Below is a small trained network, with its code and all its weights. Each question gives an input and a target symbol and asks what happens when units are switched off, that is, made to give their printed mean instead of their output.

import numpy as np


def w(rows, s, z=0):
    codes = np.array(rows[::2]) - 128.0
    scale = np.full(codes.shape[1], s)
    scale[-1] = z or s
    return codes * scale


def f(y):
    return y / 2 * (1 + np.tanh(0.7978845608 * (y + 0.044715 * y**3)))


def softmax(a):
    e = np.exp(a - a.max(-1, keepdims=True))
    return e / e.sum(-1, keepdims=True)


def log_softmax(a):
    a = a - a.max(-1, keepdims=True)
    return a - np.log(np.exp(a).sum(-1, keepdims=True))


def net(x, mask):
    ids = ['ΛΞβθμω'.index(c) for c in x.split()]
    T = len(ids)
    res = E[ids] + P[:T]
    r = res
    for j in range(3):
        rows = slice(2 * j, 2 * j + 2)
        q, k, v = (r @ M[0][rows].T for M in (Q, K, V))
        z = softmax(np.where(np.tri(T) > 0, q @ k.T / 2**0.5, -1e9)) @ v
        o = O[0][rows]
        res = res + np.where(mask[j], z, o[:, -1]) @ o[:, :-1]
    y = f(res @ A[0][:, :-1].T + A[0][:, -1])
    res = res + np.where(mask[3:27], y, B[0][:, -1]) @ B[0][:, :-1]
    return log_softmax(res[-1] @ U[:, :-1].T + U[:, -1])


Q, K, V, O, A, B = {}, {}, {}, {}, {}, {}
E = w([
[185,85,155,85,193,170,169],'Λ',
[165,80,133,92,66,112,217],'Ξ',
[183,193,68,255,83,148,78],'β',
[140,192,131,62,193,123,161],'θ',
[69,155,82,105,153,200,75],'μ',
[125,218,117,75,90,67,197],'ω',
],0.008)
P = w([
[125,80,64,167,190,71,139],'0',
[158,189,121,84,61,145,182],'1',
[158,203,127,76,59,158,173],'2',
[156,223,137,82,64,170,166],'3',
[155,243,140,66,86,173,143],'4',
[150,254,140,73,82,179,141],'5',
],0.0067)
Q[0] = w([
[126,12,221,246,188,11,99],'H1',
[249,227,94,71,84,224,221],'H1',
[69,75,190,119,140,29,139],'H2',
[181,203,54,145,98,243,98],'H2',
[28,10,224,237,205,9,14],'H3',
[185,187,153,30,104,158,255],'H3',
],0.0081)
K[0] = w([
[81,128,242,23,105,179,177],'H1',
[115,80,20,209,181,64,93],'H1',
[147,174,232,88,109,156,155],'H2',
[116,79,38,169,126,99,82],'H2',
[83,181,248,22,88,185,182],'H3',
[220,130,19,254,134,115,28],'H3',
],0.008)
V[0] = w([
[202,33,187,13,186,161,200],'H1',
[138,193,102,108,2,65,194],'H1',
[106,243,132,122,156,184,104],'H2',
[98,114,114,91,206,8,190],'H2',
[78,227,110,60,171,102,168],'H3',
[123,75,155,16,168,88,217],'H3',
],0.0071)
O[0] = w([
[99,10,113,67,74,55,120,17],'H1',
[51,165,248,255,166,154,219,214],'H1',
[99,148,61,115,93,231,170,183],'H2',
[191,95,93,155,217,12,223,253],'H2',
[80,87,61,123,199,154,250,215],'H3',
[54,8,149,32,131,101,157,69],'H3',
],0.0068,0.0026)
A[0] = w([
[38,100,205,78,111,96,99,163],'N1',
[167,157,189,142,145,83,141,143],'N2',
[55,122,193,184,157,113,199,114],'N3',
[193,165,160,187,124,93,142,112],'N4',
[159,60,86,49,82,59,19,27],'N5',
[126,145,141,182,77,158,99,40],'N6',
[91,71,105,110,139,117,180,146],'N7',
[29,100,232,94,117,87,100,154],'N8',
[163,182,85,158,154,162,121,120],'N9',
[144,154,199,143,73,131,91,16],'N10',
[95,72,148,136,149,109,180,120],'N11',
[83,63,68,47,83,112,97,33],'N12',
[142,145,173,166,52,166,72,14],'N13',
[192,155,133,81,55,132,38,50],'N14',
[200,172,162,214,138,116,131,125],'N15',
[103,151,175,177,94,188,53,96],'N16',
[78,132,253,141,122,102,102,231],'N17',
[187,176,84,110,158,93,143,217],'N18',
[162,128,211,153,176,99,110,215],'N19',
[34,110,203,189,166,148,194,111],'N20',
[186,167,88,105,192,117,128,227],'N21',
[161,148,100,111,154,114,116,181],'N22',
[106,129,97,106,194,159,30,251],'N23',
[93,99,106,100,134,91,187,123],'N24',
],0.0068,0.0025)
B[0] = w([
[83,54,165,67,129,18,78,132],'N1',
[147,37,91,136,46,128,94,171],'N2',
[183,159,169,198,99,143,53,194],'N3',
[142,46,64,93,85,151,110,208],'N4',
[212,249,162,203,181,71,56,146],'N5',
[90,116,127,51,183,116,113,164],'N6',
[111,158,132,87,188,219,136,200],'N7',
[67,30,208,99,90,38,71,129],'N8',
[79,75,119,114,113,109,173,246],'N9',
[106,88,141,93,126,192,82,142],'N10',
[106,172,183,122,185,246,132,181],'N11',
[197,203,29,78,201,81,119,153],'N12',
[98,119,179,27,220,226,71,167],'N13',
[183,106,189,161,114,253,29,156],'N14',
[126,64,62,93,111,118,144,249],'N15',
[65,188,196,74,208,140,140,189],'N16',
[56,29,204,122,80,10,85,127],'N17',
[124,38,135,171,50,185,90,253],'N18',
[104,80,82,145,59,29,189,148],'N19',
[186,188,214,207,135,151,52,186],'N20',
[124,43,141,185,32,149,128,240],'N21',
[122,90,143,175,80,149,116,167],'N22',
[152,154,184,242,52,68,196,137],'N23',
[119,149,158,104,182,211,103,212],'N24',
],0.0051,0.0058)
U = w([
[215,37,41,239,1,107,148,189],'Λ',
[130,249,239,198,187,141,146,155],'Ξ',
[215,200,109,106,187,65,56,131],'β',
[19,101,12,41,208,144,239,79],'θ',
[19,46,211,89,103,57,102,178],'μ',
[129,102,180,87,145,181,55,4],'ω',
],0.0044,0.004)

Each question gives the input, a string of symbols that net reads in full, and the target symbol t.
The units are the heads (2 rows each of Q, K, V and O) and the neurons (one row each of A and B). Each row of codes is followed by its name. A weight is (code - 128) times the scale printed after its matrix; where a second scale follows, it is the last column's (O, A, B and U).
mask holds one flag per unit, heads first, then neurons. A switched-off unit (its flag False) gives its mean, the last column of its rows in O or B, instead of its output. The means were averaged over made-up inputs and are rounded, as every weight is.
A unit's drop is (log p(t) with every unit on - log p(t) with that unit switched off) / (log p(t) with every unit on - log p(t) with every unit switched off).
The circuit of an input: a set's keep is (log p(t) with only the set's units on - log p(t) with every unit switched off) / (log p(t) with every unit on - log p(t) with every unit switched off). Starting from the 12 units with the biggest drops (on a tie, the unit counted first), units are removed one at a time, each time the one whose removal leaves the highest keep (on an exact tie, the one counted first), for as long as the keep stays at least 0.8.
circuit, biggest first: the units of the circuit, biggest drop first
top k neurons: the k neurons with the biggest drops, biggest first
heads that matter: for each layer, one digit per head in row order, 1 if its drop is at least 0.15 and else 0, layers parted by /
drop when u is switched off: that unit's drop, to one decimal
input θ μ Ξ ω μ, target θ: circuit, biggest first -> (H3, H1, N3)
input μ ω θ Λ μ, target Λ: heads that matter -> 100
input μ ω ω, target Λ: heads that matter -> 100
input Ξ ω ω θ ω, target μ: heads that matter -> 101
input Λ Ξ ω, target β: circuit, biggest first -> (H1, N5, N12, H3)
input β θ Ξ β Ξ Ξ, target ω: top 3 neurons -> (N13, N14, N16)
input θ β ω Λ, target Λ: heads that matter -> 001
input Ξ θ θ ω μ, target μ: circuit, biggest first -> (H3, H1, N8)
input μ ω Ξ θ θ, target Λ: heads that matter -> 100
input β ω θ, target Λ: heads that matter -> 001
input θ Λ θ θ θ, target θ: heads that matter -> 101
input θ μ μ μ ω θ, target θ: circuit, biggest first -> (H3, H1, N20)
input Λ Ξ μ ω θ Ξ, target β: heads that matter -> 101
input Λ Λ ω Λ ω μ, target β: top 2 neurons -> (N5, N12)
input ω ω μ, target Ξ: heads that matter -> 101
input θ θ ω ω Ξ, target θ: heads that matter -> 101
input β ω ω, target Λ: heads that matter -> 001
input ω ω θ β μ, target Ξ: drop when N20 is switched off -> 0.1
input μ θ μ μ Λ, target Λ: drop when N15 is switched off -> -0.1
input θ Ξ Ξ μ ω, target θ: drop when H3 is switched off -> 0.9
